Below are the code and all the weights of a small trained network. Each question names an input and a target symbol and asks about switching units off, where a switched-off unit gives its printed mean instead of its output.

import numpy as np


def w(rows, s, z=0):
    codes = np.array(rows[::2]) - 128.0
    scale = np.full(codes.shape[1], s)
    scale[-1] = z or s
    return codes * scale


def norm(h):
    return h / np.sqrt((h * h).mean(-1, keepdims=True) + 1e-5)


def f(y):
    return np.maximum(y, 0)


def softmax(a):
    e = np.exp(a - a.max(-1, keepdims=True))
    return e / e.sum(-1, keepdims=True)


def log_softmax(a):
    a = a - a.max(-1, keepdims=True)
    return a - np.log(np.exp(a).sum(-1, keepdims=True))


def net(x, mask):
    ids = ['Ψβδεζημξω'.index(c) for c in x.split()]
    T = len(ids)
    res = E[ids] + P[:T]
    q, k, v = (norm(res) @ M[0].T for M in (Q, K, V))
    z = softmax(np.where(np.tri(T) > 0, q @ k.T / 3**0.5, -1e9)) @ v
    res = res + np.where(mask[0], z, O[0][:, -1]) @ O[0][:, :-1]
    y = f(norm(res) @ A[0][:, :-1].T + A[0][:, -1])
    res = res + np.where(mask[1:9], y, B[0][:, -1]) @ B[0][:, :-1]
    return log_softmax(norm(res)[-1] @ U[:, :-1].T + U[:, -1])


Q, K, V, O, A, B = {}, {}, {}, {}, {}, {}
E = w([
[102,160,214,4,190,198,110],'Ψ',
[124,106,120,150,159,196,167],'β',
[160,91,154,115,138,202,78],'δ',
[145,138,141,80,137,160,97],'ε',
[156,163,70,128,103,190,144],'ζ',
[121,27,94,81,160,93,85],'η',
[88,158,118,67,136,150,131],'μ',
[159,115,138,92,108,111,192],'ξ',
[113,165,168,137,104,79,148],'ω',
],0.016)
P = w([
[200,209,202,188,245,117,146],'0',
[174,183,186,164,227,105,144],'1',
[171,160,171,153,205,104,133],'2',
[167,149,164,136,181,109,125],'3',
[157,143,152,130,161,109,113],'4',
[155,130,137,124,142,108,101],'5',
[147,126,130,115,122,111,95],'6',
[145,117,120,108,101,109,86],'7',
[142,106,113,102,81,109,74],'8',
[135,91,100,98,57,115,66],'9',
[135,78,93,87,33,116,55],'10',
[130,67,88,79,2,105,38],'11',
],0.0045)
Q[0] = w([
[103,174,144,22,104,220,47],'H0',
[102,186,109,1,131,92,112],'H0',
[178,79,114,85,104,157,231],'H0',
],0.0083)
K[0] = w([
[79,103,99,99,3,146,89],'H0',
[132,126,124,89,15,63,156],'H0',
[151,81,100,71,138,182,173],'H0',
],0.011)
V[0] = w([
[19,144,4,21,110,78,207],'H0',
[71,147,34,44,110,150,58],'H0',
[178,43,150,74,142,234,134],'H0',
],0.0036)
O[0] = w([
[143,112,176,145,180,176,66,176],'H0',
[170,192,172,144,201,84,254,90],'H0',
[81,227,138,182,147,96,110,249],'H0',
],0.0074,0.0021)
A[0] = w([
[151,123,50,101,151,182,89,207],'N0',
[192,102,187,199,132,169,37,4],'N1',
[200,143,144,192,125,117,210,167],'N2',
[52,221,120,129,181,161,53,69],'N3',
[142,139,108,87,105,177,51,175],'N4',
[92,216,112,121,64,95,124,113],'N5',
[142,196,146,195,110,60,159,138],'N6',
[1,80,105,152,74,159,143,148],'N7',
],0.0078,0.003)
B[0] = w([
[148,114,113,104,163,31,157,245],'N0',
[1,52,69,44,69,172,79,164],'N1',
[63,159,79,188,207,140,81,191],'N2',
[134,83,119,141,56,139,97,255],'N3',
[126,157,127,209,149,137,168,253],'N4',
[122,95,101,136,194,164,135,181],'N5',
[126,182,19,160,207,179,152,161],'N6',
[176,130,166,64,123,103,132,165],'N7',
],0.0083,0.0048)
U = w([
[125,165,226,50,182,208,113,148],'Ψ',
[101,138,148,147,126,106,145,66],'β',
[36,95,63,136,49,186,48,126],'δ',
[103,138,143,148,131,110,141,57],'ε',
[116,185,80,253,211,156,181,197],'ζ',
[134,50,51,13,207,2,144,38],'η',
[215,140,194,181,2,88,182,254],'μ',
[106,138,146,149,123,112,141,71],'ξ',
[195,181,140,163,109,106,70,110],'ω',
],0.0072,0.0066)

Each question gives the input, a string of symbols that net reads in full, and the target symbol t.
The units are the heads (3 rows each of Q, K, V and O) and the neurons (one row each of A and B). Each row of codes is followed by its name. A weight is (code - 128) times the scale printed after its matrix; where a second scale follows, it is the last column's (O, A, B and U).
mask holds one flag per unit, heads first, then neurons. A switched-off unit (its flag False) gives its mean, the last column of its rows in O or B, instead of its output. The means were averaged over made-up inputs and are rounded, as every weight is.
A unit's drop is (log p(t) with every unit on - log p(t) with that unit switched off) / (log p(t) with every unit on - log p(t) with every unit switched off).
The circuit of an input: a set's keep is (log p(t) with only the set's units on - log p(t) with every unit switched off) / (log p(t) with every unit on - log p(t) with every unit switched off). Starting from all 9 units, units are removed one at a time, each time the one whose removal leaves the highest keep (on an exact tie, the one counted first), for as long as the keep stays at least 0.8.
units of the circuit, in order: the units of the circuit, biggest drop first
k most important neurons: the k neurons with the biggest drops, biggest first
drop of u: that unit's drop, to one decimal
input ξ ω η η ω δ ε ξ η ε δ ε, target ζ: units of the circuit, in order : N4
input ξ δ η β ε, target μ: units of the circuit, in order : H0; N3; N2; N6
input ε β ω ξ ξ ζ μ μ ω, target η: 2 most important neurons : N5; N3
input ζ δ Ψ ξ μ ξ Ψ μ ω η ε, target η: 3 most important neurons : N0; N1; N2
input β ξ ξ, target η: units of the circuit, in order : N4; H0
input μ ε η Ψ ξ η ε ξ ξ η μ ε, target Ψ: 3 most important neurons : N1; N2; N4
input Ψ ξ Ψ ω ξ μ, target η: 4 most important neurons : N0; N7; N1; N2
input β η η ξ ξ μ, target δ: 2 most important neurons : N3; N4
input ξ μ ε β μ ζ ξ ε, target δ: units of the circuit, in order : N1; N3
input β η ω μ ξ η β, target η: units of the circuit, in order : N7; N0; H0
input δ ζ ω ξ μ ε η ε β μ ζ ε, target Ψ: 2 most important neurons : N1; N0
input ξ ξ η ε μ β ξ β β, target μ: 2 most important neurons : N7; N3
input Ψ ξ ζ δ ω ω, target η: 2 most important neurons : N5; N4
input δ ξ β β ξ ξ ξ μ β μ β, target μ: 2 most important neurons : N7; N2
input δ β ξ μ ε Ψ ζ β ω ε Ψ μ, target Ψ: units of the circuit, in order : H0
input ζ ω η ξ ξ η ζ ε, target ω: 4 most important neurons : N3; N4; N2; N0
input η β δ ξ β ξ ω ω μ, target η: drop of N0 : 0.5
input ξ ε ξ β μ ξ ζ β ξ ε ζ, target ζ: drop of H0 : 0.3
input ξ ε η μ β ω, target ζ: drop of N6 : 3.0
